Here is a tiny trained network, its code and every weight. The questions are about switching its units off for an input and a target symbol, where a switched-off unit gives its printed mean instead of its output.

import numpy as np


def w(rows, s, z=0):
    codes = np.array(rows[::2]) - 128.0
    scale = np.full(codes.shape[1], s)
    scale[-1] = z or s
    return codes * scale


def f(y):
    return np.maximum(y, 0)


def softmax(a):
    e = np.exp(a - a.max(-1, keepdims=True))
    return e / e.sum(-1, keepdims=True)


def log_softmax(a):
    a = a - a.max(-1, keepdims=True)
    return a - np.log(np.exp(a).sum(-1, keepdims=True))


def net(x, mask):
    ids = ['γδεηθλξπστφψω'.index(c) for c in x.split()]
    T = len(ids)
    res = E[ids] + P[:T]
    r = res
    for j in range(2):
        rows = slice(4 * j, 4 * j + 4)
        q, k, v = (r @ M[0][rows].T for M in (Q, K, V))
        z = softmax(np.where(np.tri(T) > 0, q @ k.T / 4**0.5, -1e9)) @ v
        o = O[0][rows]
        res = res + np.where(mask[j], z, o[:, -1]) @ o[:, :-1]
    y = f(res @ A[0][:, :-1].T + A[0][:, -1])
    res = res + np.where(mask[2:6], y, B[0][:, -1]) @ B[0][:, :-1]
    return log_softmax(res[-1] @ U[:, :-1].T + U[:, -1])


Q, K, V, O, A, B = {}, {}, {}, {}, {}, {}
E = w([
[150,134,143,164,89],'γ',
[123,71,184,202,126],'δ',
[171,150,134,186,111],'ε',
[17,141,114,43,90],'η',
[162,199,120,30,101],'θ',
[37,150,225,104,142],'λ',
[221,139,209,107,128],'ξ',
[206,183,97,169,98],'π',
[63,168,40,143,95],'σ',
[81,81,91,119,22],'τ',
[65,252,113,129,134],'φ',
[188,211,149,248,70],'ψ',
[37,65,67,194,77],'ω',
],0.019)
P = w([
[170,93,125,80,255],'0',
[164,113,147,80,69],'1',
[137,121,151,99,70],'2',
[129,132,158,113,74],'3',
[122,145,173,118,75],'4',
[115,156,181,129,71],'5',
],0.0082)
Q[0] = w([
[86,195,131,247,59],'h0',
[111,154,68,192,196],'h0',
[157,253,146,85,91],'h0',
[68,111,75,66,65],'h0',
[233,202,142,204,76],'h1',
[174,90,78,241,158],'h1',
[128,180,2,203,97],'h1',
[97,167,127,81,144],'h1',
],0.013)
K[0] = w([
[123,134,114,192,187],'h0',
[144,88,24,108,141],'h0',
[171,244,143,148,168],'h0',
[63,195,132,166,88],'h0',
[155,114,101,129,252],'h1',
[154,53,71,132,148],'h1',
[107,129,40,142,177],'h1',
[112,181,135,102,117],'h1',
],0.017)
V[0] = w([
[144,185,120,101,144],'h0',
[150,154,188,28,143],'h0',
[222,225,202,134,138],'h0',
[188,88,86,77,98],'h0',
[3,87,192,157,182],'h1',
[94,76,97,122,51],'h1',
[187,81,213,229,102],'h1',
[100,180,13,228,112],'h1',
],0.011)
O[0] = w([
[103,202,159,100,177,144],'h0',
[65,212,147,157,142,127],'h0',
[108,103,132,78,196,249],'h0',
[161,129,165,160,88,109],'h0',
[9,46,182,120,153,103],'h1',
[99,78,40,77,211,123],'h1',
[197,94,184,162,228,136],'h1',
[50,208,93,175,182,102],'h1',
],0.011,0.014)
A[0] = w([
[57,170,177,186,241,80],'n0',
[93,172,25,113,24,2],'n1',
[27,25,79,108,165,107],'n2',
[205,55,146,255,119,204],'n3',
],0.0076,0.0045)
B[0] = w([
[181,25,38,227,68,188],'n0',
[103,103,165,228,184,228],'n1',
[210,189,159,108,74,252],'n2',
[2,142,104,122,200,232],'n3',
],0.0078,0.016)
U = w([
[80,148,142,93,127,253],'γ',
[72,73,159,159,162,77],'δ',
[119,161,145,168,135,149],'ε',
[122,118,125,132,65,182],'η',
[236,130,140,208,3,42],'θ',
[152,65,203,175,34,85],'λ',
[163,161,240,167,130,55],'ξ',
[153,253,125,138,100,79],'π',
[16,212,33,109,177,111],'σ',
[123,137,25,33,151,253],'τ',
[63,166,191,184,65,74],'φ',
[188,123,104,201,148,82],'ψ',
[154,43,36,183,29,164],'ω',
],0.0061,0.006)

Each question gives the input, a string of symbols that net reads in full, and the target symbol t.
The units are the heads (4 rows each of Q, K, V and O) and the neurons (one row each of A and B). Each row of codes is followed by its name. A weight is (code - 128) times the scale printed after its matrix; where a second scale follows, it is the last column's (O, A, B and U).
mask holds one flag per unit, heads first, then neurons. A switched-off unit (its flag False) gives its mean, the last column of its rows in O or B, instead of its output. The means were averaged over made-up inputs and are rounded, as every weight is.
A unit's drop is (log p(t) with every unit on - log p(t) with that unit switched off) / (log p(t) with every unit on - log p(t) with every unit switched off).
The circuit of an input: a set's keep is (log p(t) with only the set's units on - log p(t) with every unit switched off) / (log p(t) with every unit on - log p(t) with every unit switched off). Starting from all 6 units, units are removed one at a time, each time the one whose removal leaves the highest keep (on an exact tie, the one counted first), for as long as the keep stays at least 0.8.
units of the circuit, in order: the units of the circuit, biggest drop first
top k neurons: the k neurons with the biggest drops, biggest first
heads that matter: for each layer, one digit per head in row order, 1 if its drop is at least 0.15 and else 0, layers parted by /
drop of u: that unit's drop, to one decimal
input π θ ω θ τ θ, target π: units of the circuit, in order	h1, h0
input λ τ ψ π η π, target λ: units of the circuit, in order	h1
input ψ δ θ γ, target ψ: heads that matter	01
input λ ψ π γ π ψ, target λ: heads that matter	01
input δ τ λ, target λ: units of the circuit, in order	h1, n2
input ψ θ τ η π, target ψ: heads that matter	01
input π ψ τ ω ε, target π: heads that matter	01
input ω η ψ, target ω: units of the circuit, in order	n0, h1
input τ η θ, target π: units of the circuit, in order	h0, h1
input π θ ψ ψ ψ, target π: top 2 neurons	n1, n0
input τ γ ψ ε ε, target τ: units of the circuit, in order	h1, n1
input ξ ω δ π, target ξ: top 2 neurons	n0, n3
input π φ θ ψ η, target τ: top 2 neurons	n1, n3
input θ ξ π τ δ ε, target θ: units of the circuit, in order	h1
input π φ ξ π π θ, target σ: units of the circuit, in order	h1, h0
input φ ξ π δ σ ε, target φ: top 2 neurons	n3, n1
input ξ π θ ψ θ ψ, target ξ: drop of h0	0.3
input θ ψ ψ, target θ: drop of h1	2.8
input σ τ δ φ τ θ, target σ: drop of n2	0.2
input σ φ ψ τ ξ γ, target σ: units of the circuit, in order	h1
input λ τ π σ, target σ: drop of n0	0.1
